Below are the code and all the weights of a small trained network. Each question names an input and a target symbol and asks about switching units off, where a switched-off unit gives its printed mean instead of its output.

import numpy as np


def w(rows, s, z=0):
    codes = np.array(rows[::2]) - 128.0
    scale = np.full(codes.shape[1], s)
    scale[-1] = z or s
    return codes * scale


def softmax(a):
    e = np.exp(a - a.max(-1, keepdims=True))
    return e / e.sum(-1, keepdims=True)


def log_softmax(a):
    a = a - a.max(-1, keepdims=True)
    return a - np.log(np.exp(a).sum(-1, keepdims=True))


def net(x, mask):
    ids = ['αβδεζμξπστφψω'.index(c) for c in x.split()]
    T = len(ids)
    res = E[ids] + P[:T]
    u = 0
    for l in range(2):
        r = res
        for j in range(3):
            rows = slice(4 * j, 4 * j + 4)
            q, k, v = (r @ M[l][rows].T for M in (Q, K, V))
            z = softmax(np.where(np.tri(T) > 0, q @ k.T / 4**0.5, -1e9)) @ v
            o = O[l][rows]
            res = res + np.where(mask[u + j], z, o[:, -1]) @ o[:, :-1]
        u += 3
    return log_softmax(res[-1] @ U[:, :-1].T + U[:, -1])


Q, K, V, O = {}, {}, {}, {}
E = w([
[144,179,68,191,121,117,15,155,112,83],'α',
[62,101,149,100,133,134,153,127,91,122],'β',
[133,172,101,80,215,149,121,120,164,143],'δ',
[108,120,2,120,107,84,70,175,62,49],'ε',
[206,76,121,85,149,111,180,120,117,76],'ζ',
[107,138,115,69,161,23,135,166,111,139],'μ',
[141,182,76,199,28,207,74,141,108,125],'ξ',
[150,136,189,94,166,124,133,41,149,124],'π',
[33,74,165,118,155,109,81,172,69,140],'σ',
[28,118,112,181,79,104,89,134,124,130],'τ',
[128,230,119,122,116,194,113,138,102,104],'φ',
[106,56,205,159,166,92,85,147,91,50],'ψ',
[89,88,100,151,184,119,55,160,140,140],'ω',
],0.018)
P = w([
[73,154,51,136,184,149,109,130,50,112],'0',
[118,136,247,177,91,93,81,129,171,162],'1',
[112,105,163,44,107,109,62,107,148,60],'2',
[174,182,90,102,105,95,45,142,131,101],'3',
[214,76,102,193,100,133,179,102,135,206],'4',
[111,50,107,81,211,159,120,80,90,152],'5',
],0.016)
Q[0] = w([
[150,128,173,114,2,75,128,178,171,135],'0.h0',
[158,147,137,232,113,26,167,182,145,137],'0.h0',
[185,37,106,244,128,158,212,66,36,204],'0.h0',
[117,107,176,88,97,221,63,146,106,77],'0.h0',
[100,170,137,47,166,145,136,178,191,9],'0.h1',
[224,191,162,56,22,38,168,210,162,171],'0.h1',
[107,70,111,130,171,147,108,129,180,160],'0.h1',
[147,145,84,180,154,75,139,131,174,124],'0.h1',
[169,127,174,73,133,80,50,40,101,132],'0.h2',
[180,210,196,167,21,118,138,127,105,115],'0.h2',
[149,178,206,98,202,165,171,157,173,143],'0.h2',
[226,117,210,93,158,51,134,137,141,151],'0.h2',
],0.0069)
K[0] = w([
[159,186,78,162,136,122,161,140,98,156],'0.h0',
[126,128,150,255,160,77,118,137,117,146],'0.h0',
[130,122,186,122,46,45,73,160,199,135],'0.h0',
[67,128,107,50,132,83,143,118,82,82],'0.h0',
[110,149,77,118,157,139,155,89,161,50],'0.h1',
[165,167,112,175,153,80,143,167,89,169],'0.h1',
[82,86,138,77,103,66,96,113,99,114],'0.h1',
[129,95,141,147,114,105,181,134,102,117],'0.h1',
[66,174,41,108,191,170,180,127,75,115],'0.h2',
[154,141,99,181,180,83,134,145,101,168],'0.h2',
[166,62,120,110,118,116,130,187,136,124],'0.h2',
[202,149,194,146,119,154,100,116,124,138],'0.h2',
],0.0076)
V[0] = w([
[105,59,130,139,178,239,119,152,182,153],'0.h0',
[101,96,128,149,147,196,160,117,145,176],'0.h0',
[142,160,98,28,95,76,131,184,86,124],'0.h0',
[168,57,51,231,113,76,99,36,89,104],'0.h0',
[252,178,175,143,139,165,132,186,114,59],'0.h1',
[71,116,110,61,44,99,146,76,102,185],'0.h1',
[145,77,149,60,142,63,171,169,155,167],'0.h1',
[123,171,75,125,140,212,175,144,100,158],'0.h1',
[161,119,84,68,156,145,129,89,205,124],'0.h2',
[97,127,112,158,123,241,184,254,100,135],'0.h2',
[214,148,69,47,148,63,81,135,47,67],'0.h2',
[176,207,126,116,223,114,106,117,171,150],'0.h2',
],0.0075)
O[0] = w([
[164,120,113,139,71,201,124,125,56,90,92],'0.h0',
[162,84,174,104,107,188,119,127,116,97,74],'0.h0',
[113,65,123,126,149,99,148,171,159,75,177],'0.h0',
[136,107,51,142,127,140,162,69,199,166,205],'0.h0',
[1,111,227,181,109,167,162,131,124,186,94],'0.h1',
[169,181,127,128,176,59,169,206,159,45,126],'0.h1',
[80,148,105,167,153,225,172,164,78,44,74],'0.h1',
[103,78,153,186,195,131,75,154,141,117,91],'0.h1',
[90,117,59,200,75,120,129,161,122,74,71],'0.h2',
[161,123,148,67,195,178,113,181,135,208,153],'0.h2',
[116,59,129,70,85,100,195,129,133,167,251],'0.h2',
[15,169,145,177,67,123,91,176,106,190,87],'0.h2',
],0.0079,0.014)
Q[1] = w([
[79,125,99,124,134,188,173,118,60,197],'1.h0',
[123,64,133,194,133,130,107,153,110,91],'1.h0',
[163,156,132,135,115,143,94,155,186,115],'1.h0',
[98,82,176,28,136,100,56,92,79,129],'1.h0',
[86,180,168,63,69,108,33,94,157,110],'1.h1',
[193,81,140,219,62,139,140,147,74,114],'1.h1',
[130,186,163,85,77,64,78,236,216,105],'1.h1',
[188,142,148,195,73,119,138,64,145,176],'1.h1',
[65,140,129,179,103,191,205,107,187,158],'1.h2',
[147,2,87,74,50,53,151,121,166,229],'1.h2',
[152,140,123,105,94,157,59,170,131,126],'1.h2',
[145,165,90,162,150,207,174,173,98,60],'1.h2',
],0.0068)
K[1] = w([
[118,72,154,67,124,115,127,202,180,153],'1.h0',
[208,149,95,146,118,67,122,128,129,106],'1.h0',
[160,211,17,194,78,169,174,189,154,98],'1.h0',
[114,105,58,125,149,147,83,119,159,127],'1.h0',
[164,44,75,146,166,199,187,54,16,161],'1.h1',
[143,138,144,183,133,136,213,148,148,163],'1.h1',
[59,154,21,188,228,125,134,102,92,184],'1.h1',
[111,169,161,200,168,39,72,140,137,166],'1.h1',
[135,180,201,167,95,57,159,131,152,41],'1.h2',
[112,31,54,117,209,187,1,51,140,194],'1.h2',
[57,143,117,103,208,106,248,82,154,190],'1.h2',
[155,146,206,136,131,60,138,127,195,103],'1.h2',
],0.0061)
V[1] = w([
[160,158,127,124,110,132,122,83,133,192],'1.h0',
[117,28,146,140,175,149,116,115,87,141],'1.h0',
[137,122,130,99,154,130,157,95,112,129],'1.h0',
[157,164,54,172,105,108,124,148,155,147],'1.h0',
[153,110,133,94,135,108,183,137,113,94],'1.h1',
[117,56,158,118,125,180,155,98,96,129],'1.h1',
[96,92,167,120,71,128,155,102,132,170],'1.h1',
[72,158,129,88,142,114,116,248,97,143],'1.h1',
[146,109,82,118,135,150,110,121,109,123],'1.h2',
[169,132,168,120,137,151,79,158,110,158],'1.h2',
[125,153,159,120,129,112,119,74,85,108],'1.h2',
[185,87,153,181,61,149,105,90,179,129],'1.h2',
],0.012)
O[1] = w([
[136,144,179,149,193,103,128,147,76,138,171],'1.h0',
[118,190,87,130,64,126,122,156,116,146,218],'1.h0',
[184,149,123,150,116,110,126,98,137,142,198],'1.h0',
[106,155,101,96,154,139,184,145,118,126,152],'1.h0',
[184,140,168,131,141,110,100,138,194,100,193],'1.h1',
[129,182,102,115,23,151,119,189,163,128,101],'1.h1',
[117,147,96,138,172,90,99,187,111,160,112],'1.h1',
[129,62,149,151,122,125,131,166,118,86,122],'1.h1',
[112,168,68,158,118,182,177,117,111,107,246],'1.h2',
[137,87,11,132,129,162,99,139,113,124,99],'1.h2',
[160,138,152,177,125,71,67,77,102,87,55],'1.h2',
[152,124,64,86,84,92,153,121,116,139,1],'1.h2',
],0.011,0.016)
U = w([
[3,136,134,106,127,49,129,56,116,129,30],'α',
[165,119,108,165,138,178,116,138,193,111,90],'β',
[42,146,113,150,80,160,210,102,100,88,152],'δ',
[104,63,102,158,139,66,161,111,247,170,206],'ε',
[102,165,117,121,133,124,177,180,225,144,81],'ζ',
[121,75,138,133,164,87,85,175,163,141,111],'μ',
[108,132,125,58,155,109,127,145,95,176,37],'ξ',
[115,166,135,123,124,34,78,96,140,131,240],'π',
[226,112,152,122,111,170,158,178,119,104,176],'σ',
[141,139,143,80,158,146,147,54,107,117,6],'τ',
[59,97,131,131,123,130,120,154,137,139,226],'φ',
[116,163,116,97,59,99,118,139,169,152,216],'ψ',
[139,104,111,58,68,172,197,118,89,162,128],'ω',
],0.0055,0.0022)

Each question gives the input, a string of symbols that net reads in full, and the target symbol t.
The units are the heads (4 rows each of Q, K, V and O). Each row of codes is followed by its name. A weight is (code - 128) times the scale printed after its matrix; where a second scale follows, it is the last column's (O and U).
mask holds one flag per head, layer by layer. A switched-off head (its flag False) gives its mean, the last column of its rows in O, instead of its output. The means were averaged over made-up inputs and are rounded, as every weight is.
A unit's drop is (log p(t) with every unit on - log p(t) with that unit switched off) / (log p(t) with every unit on - log p(t) with every unit switched off).
The circuit of an input: a set's keep is (log p(t) with only the set's units on - log p(t) with every unit switched off) / (log p(t) with every unit on - log p(t) with every unit switched off). Starting from all 6 units, units are removed one at a time, each time the one whose removal leaves the highest keep (on an exact tie, the one counted first), for as long as the keep stays at least 0.8.
circuit, biggest first: the units of the circuit, biggest drop first
most important unit: the unit with the biggest drop
heads that matter: for each layer, one digit per head in row order, 1 if its drop is at least 0.15 and else 0, layers parted by /
input ε ε ω ψ, target ζ: heads that matter -> 101 / 101
input σ ε φ ψ, target β: most important unit -> 1.h2
input α ε ω α, target ξ: heads that matter -> 010 / 110
input φ σ ε, target φ: heads that matter -> 011 / 010
input ε ε ξ ζ ε, target ζ: circuit, biggest first -> (1.h2, 0.h2, 0.h0)
input σ ψ ε ξ, target β: circuit, biggest first -> (1.h2, 0.h2)
input σ φ ω, target β: circuit, biggest first -> (1.h2, 0.h2, 0.h1, 0.h0)
input β ψ τ π α, target ψ: circuit, biggest first -> (0.h1, 0.h0, 1.h1)
input δ φ ω β, target δ: circuit, biggest first -> (0.h2, 1.h1)
input ε σ β ε ε, target σ: circuit, biggest first -> (0.h1, 0.h0)
input α α β ε σ, target ξ: circuit, biggest first -> (1.h1, 0.h1)
input τ ψ σ σ, target τ: circuit, biggest first -> (0.h1, 1.h1, 0.h2)
input σ ζ ε ε ε σ, target ε: circuit, biggest first -> (0.h0, 0.h2)
input τ ξ τ ζ μ α, target τ: circuit, biggest first -> (1.h1, 0.h1, 0.h2)
input π ε ε ψ, target α: heads that matter -> 001 / 111
input ε ε ψ ψ, target ε: heads that matter -> 100 / 010
input ψ ξ ε, target π: heads that matter -> 001 / 101
input φ ω π σ, target φ: heads that matter -> 011 / 010
input ξ σ ε, target ω: heads that matter -> 101 / 011
input ε μ ψ ε ψ φ, target ζ: heads that matter -> 101 / 011
input β ε π β, target σ: most important unit -> 0.h0
input ψ ψ ψ ψ ε, target ψ: most important unit -> 1.h1
input ψ ε ε φ, target ψ: circuit, biggest first -> (1.h1, 0.h1, 1.h2)
input τ τ ψ ψ τ, target τ: circuit, biggest first -> (0.h2, 0.h1, 1.h1)
input τ ε ξ, target τ: circuit, biggest first -> (1.h1, 0.h1, 0.h2)
input δ δ ε, target δ: heads that matter -> 011 / 010
